Here is a tiny trained network, its code and every weight. The questions are about switching its units off for an input and a target symbol, where a switched-off unit gives its printed mean instead of its output.

import numpy as np


def w(rows, s, z=0):
    codes = np.array(rows[::2]) - 128.0
    scale = np.full(codes.shape[1], s)
    scale[-1] = z or s
    return codes * scale


def norm(h):
    return h / np.sqrt((h * h).mean(-1, keepdims=True) + 1e-5)


def f(y):
    return y / 2 * (1 + np.tanh(0.7978845608 * (y + 0.044715 * y**3)))


def softmax(a):
    e = np.exp(a - a.max(-1, keepdims=True))
    return e / e.sum(-1, keepdims=True)


def log_softmax(a):
    a = a - a.max(-1, keepdims=True)
    return a - np.log(np.exp(a).sum(-1, keepdims=True))


def net(x, mask):
    ids = ['ΘΨαβγδζηλμστω'.index(c) for c in x.split()]
    T = len(ids)
    res = E[ids] + P[:T]
    q, k, v = (norm(res) @ M[0].T for M in (Q, K, V))
    z = softmax(np.where(np.tri(T) > 0, q @ k.T / 2**0.5, -1e9)) @ v
    res = res + np.where(mask[0], z, O[0][:, -1]) @ O[0][:, :-1]
    y = f(norm(res) @ A[0][:, :-1].T + A[0][:, -1])
    res = res + np.where(mask[1:17], y, B[0][:, -1]) @ B[0][:, :-1]
    return log_softmax(norm(res)[-1] @ U[:, :-1].T + U[:, -1])


Q, K, V, O, A, B = {}, {}, {}, {}, {}, {}
E = w([
[63,163,144,156,178],'Θ',
[94,219,88,62,51],'Ψ',
[67,198,94,55,43],'α',
[76,223,65,89,145],'β',
[45,12,141,75,97],'γ',
[23,137,132,95,98],'δ',
[57,64,219,200,123],'ζ',
[186,249,107,133,98],'η',
[76,205,126,119,84],'λ',
[170,95,188,255,143],'μ',
[202,159,183,241,128],'σ',
[99,49,134,214,190],'τ',
[54,82,93,143,187],'ω',
],0.009)
P = w([
[149,111,216,62,248],'0',
[131,159,202,118,158],'1',
[108,171,169,154,168],'2',
[93,173,136,154,163],'3',
[96,163,126,154,146],'4',
[101,160,90,152,159],'5',
[99,152,104,159,127],'6',
[104,145,84,160,126],'7',
[109,140,77,164,111],'8',
[110,133,64,172,100],'9',
[112,127,48,176,83],'10',
[100,144,48,206,70],'11',
],0.013)
Q[0] = w([
[143,144,139,50,116],'head 1',
[251,104,184,60,172],'head 1',
],0.011)
K[0] = w([
[136,125,215,140,245],'head 1',
[83,177,254,14,226],'head 1',
],0.0082)
V[0] = w([
[32,88,114,68,112],'head 1',
[110,43,150,252,160],'head 1',
],0.011)
O[0] = w([
[72,218,227,208,135,183],'head 1',
[250,152,182,154,138,252],'head 1',
],0.012,0.0043)
A[0] = w([
[153,235,142,116,98,166],'neuron 1',
[159,60,108,193,141,119],'neuron 2',
[56,23,69,148,137,156],'neuron 3',
[96,171,67,110,75,158],'neuron 4',
[139,170,187,102,61,141],'neuron 5',
[152,125,91,146,157,143],'neuron 6',
[114,8,109,119,154,158],'neuron 7',
[141,99,136,121,145,178],'neuron 8',
[112,83,128,175,126,255],'neuron 9',
[181,82,110,79,157,88],'neuron 10',
[165,95,135,88,158,140],'neuron 11',
[104,195,130,192,106,127],'neuron 12',
[118,150,89,23,145,218],'neuron 13',
[113,84,141,195,102,146],'neuron 14',
[81,122,199,115,151,153],'neuron 15',
[74,191,92,167,179,184],'neuron 16',
],0.012,0.0043)
B[0] = w([
[176,48,219,195,171,229],'neuron 1',
[177,167,139,160,97,166],'neuron 2',
[160,66,119,117,251,158],'neuron 3',
[118,94,120,206,154,183],'neuron 4',
[189,93,105,150,193,167],'neuron 5',
[102,146,180,155,74,150],'neuron 6',
[123,33,124,204,153,136],'neuron 7',
[132,117,103,136,86,138],'neuron 8',
[111,144,2,152,125,192],'neuron 9',
[66,150,108,51,65,146],'neuron 10',
[62,135,76,65,63,140],'neuron 11',
[104,130,127,178,97,252],'neuron 12',
[184,133,131,197,93,163],'neuron 13',
[136,150,87,134,99,170],'neuron 14',
[157,121,64,151,56,192],'neuron 15',
[176,195,95,139,71,254],'neuron 16',
],0.0082,0.0077)
U = w([
[157,170,144,120,95,208],'Θ',
[69,167,53,131,160,174],'Ψ',
[55,161,90,167,93,95],'α',
[112,142,128,156,105,5],'β',
[85,118,242,204,84,133],'γ',
[103,185,172,167,82,72],'δ',
[184,111,123,170,185,132],'ζ',
[134,12,54,127,185,193],'η',
[162,208,89,173,85,125],'λ',
[255,117,119,92,92,83],'μ',
[204,91,51,91,15,83],'σ',
[192,95,191,115,179,253],'τ',
[199,170,156,180,166,114],'ω',
],0.009,0.0026)

Each question gives the input, a string of symbols that net reads in full, and the target symbol t.
The units are the heads (2 rows each of Q, K, V and O) and the neurons (one row each of A and B). Each row of codes is followed by its name. A weight is (code - 128) times the scale printed after its matrix; where a second scale follows, it is the last column's (O, A, B and U).
mask holds one flag per unit, heads first, then neurons. A switched-off unit (its flag False) gives its mean, the last column of its rows in O or B, instead of its output. The means were averaged over made-up inputs and are rounded, as every weight is.
A unit's drop is (log p(t) with every unit on - log p(t) with that unit switched off) / (log p(t) with every unit on - log p(t) with every unit switched off).
The circuit of an input: a set's keep is (log p(t) with only the set's units on - log p(t) with every unit switched off) / (log p(t) with every unit on - log p(t) with every unit switched off). Starting from the 12 units with the biggest drops (on a tie, the unit counted first), units are removed one at a time, each time the one whose removal leaves the highest keep (on an exact tie, the one counted first), for as long as the keep stays at least 0.8.
units of the circuit, in order: the units of the circuit, biggest drop first
top k neurons: the k neurons with the biggest drops, biggest first
drop of u: that unit's drop, to one decimal
input γ τ η ω μ λ ω δ Θ η δ, target η: units of the circuit, in order => [head 1; neuron 3]
input γ η λ λ λ μ γ σ Θ, target σ: units of the circuit, in order => [head 1; neuron 10]
input τ η ω, target η: units of the circuit, in order => [head 1]
input ζ γ Θ η γ, target η: units of the circuit, in order => [neuron 3; head 1]
input λ μ η ω, target η: top 2 neurons => [neuron 3; neuron 7]
input Θ Ψ Θ, target Ψ: top 2 neurons => [neuron 3; neuron 1]
input δ η σ γ, target σ: top 2 neurons => [neuron 10; neuron 11]
input δ η η β τ γ λ β τ ω σ γ, target σ: units of the circuit, in order => [head 1; neuron 1; neuron 10]
input α σ ω τ μ γ η α η β σ ζ, target σ: top 2 neurons => [neuron 1; neuron 10]
input λ σ τ, target σ: drop of neuron 11 => 0.2
input σ ω τ λ γ β ω σ Θ η, target σ: drop of neuron 10 => 0.2
input τ τ γ λ τ μ η, target μ: drop of neuron 12 => 0.1
input α η δ, target η: drop of neuron 3 => 0.2
input η ζ η τ, target η: top neuron => [neuron 7]
